Here is a tiny trained network, its code and every weight. The questions are about switching its units off for an input and a class, where a switched-off unit gives its printed mean instead of its output.

import numpy as np


def w(rows, s, z=0):
    codes = np.array(rows[::2]) - 128.0
    scale = np.full(codes.shape[1], s)
    scale[-1] = z or s
    return codes * scale


def f(y):
    return y / 2 * (1 + np.tanh(0.7978845608 * (y + 0.044715 * y**3)))


def log_softmax(a):
    a = a - a.max(-1, keepdims=True)
    return a - np.log(np.exp(a).sum(-1, keepdims=True))


def net(x, mask):
    res = np.array(x, float).reshape(1, 4) / 4 @ E
    y = f(res @ A[0][:, :-1].T + A[0][:, -1])
    res = res + np.where(mask, y, B[0][:, -1]) @ B[0][:, :-1]
    return log_softmax(res[-1] @ U[:, :-1].T + U[:, -1])


A, B = {}, {}
E = w([
[85,89,248],'x0',
[66,10,127],'x1',
[2,217,93],'x2',
[169,225,200],'x3',
],0.0081)
A[0] = w([
[105,176,65,143],'N1',
[123,129,199,115],'N2',
[159,113,109,160],'N3',
[202,5,80,242],'N4',
[119,204,48,137],'N5',
[167,89,143,254],'N6',
],0.013,0.0079)
B[0] = w([
[254,83,65,187],'N1',
[179,189,218,167],'N2',
[96,187,147,151],'N3',
[44,179,28,254],'N4',
[242,117,64,211],'N5',
[81,224,117,206],'N6',
],0.0085,0.012)
U = w([
[111,96,162,253],'0',
[47,219,133,190],'1',
[185,21,176,14],'2',
[186,17,176,31],'3',
[45,54,48,63],'4',
[155,135,227,43],'5',
[210,115,121,179],'6',
[254,174,116,131],'7',
],0.0096,0.0073)

Each question gives the input, the list of numbers given to net, and the class t.
The units are the neurons (one row each of A and B). Each row of codes is followed by its name. A weight is (code - 128) times the scale printed after its matrix; where a second scale follows, it is the last column's (A, B and U).
mask holds one flag per neuron, in row order. A switched-off neuron (its flag False) gives its mean, the last column of its row in B, instead of its output. The means were averaged over made-up inputs and are rounded, as every weight is.
A unit's drop is (log p(t) with every unit on - log p(t) with that unit switched off) / (log p(t) with every unit on - log p(t) with every unit switched off).
The circuit of an input: a set's keep is (log p(t) with only the set's units on - log p(t) with every unit switched off) / (log p(t) with every unit on - log p(t) with every unit switched off). Starting from all 6 units, units are removed one at a time, each time the one whose removal leaves the highest keep (on an exact tie, the one counted first), for as long as the keep stays at least 0.8.
circuit, biggest first: the units of the circuit, biggest drop first
most important unit: the unit with the biggest drop
k most important neurons: the k neurons with the biggest drops, biggest first
drop when u is switched off: that unit's drop, to one decimal
input [3,-4,5,-1], class 7: circuit, biggest first : (N4 N1)
input [5,0,8,-6], class 0: most important unit : N4
input [3,-8,2,-6], class 6: circuit, biggest first : (N4 N6)
input [6,-1,3,5], class 5: circuit, biggest first : (N4 N2)
input [4,-2,-2,2], class 5: circuit, biggest first : (N4 N5)
input [8,0,-3,6], class 5: circuit, biggest first : (N4 N2 N5)
input [1,-8,-4,0], class 1: circuit, biggest first : (N1 N5)
input [-4,6,7,1], class 6: circuit, biggest first : (N4 N1)
input [8,-7,4,7], class 5: 3 most important neurons : (N4 N2 N6)
input [-8,8,-7,-2], class 1: 4 most important neurons : (N6 N3 N1 N5)
input [-7,5,-1,1], class 4: 2 most important neurons : (N4 N2)
input [5,-1,-1,2], class 5: drop when N2 is switched off : 0.2
input [8,6,-2,-5], class 1: drop when N6 is switched off : 0.3
input [-5,5,-5,0], class 1: drop when N1 is switched off : 0.1
input [-2,-4,8,-7], class 7: drop when N4 is switched off : 0.0
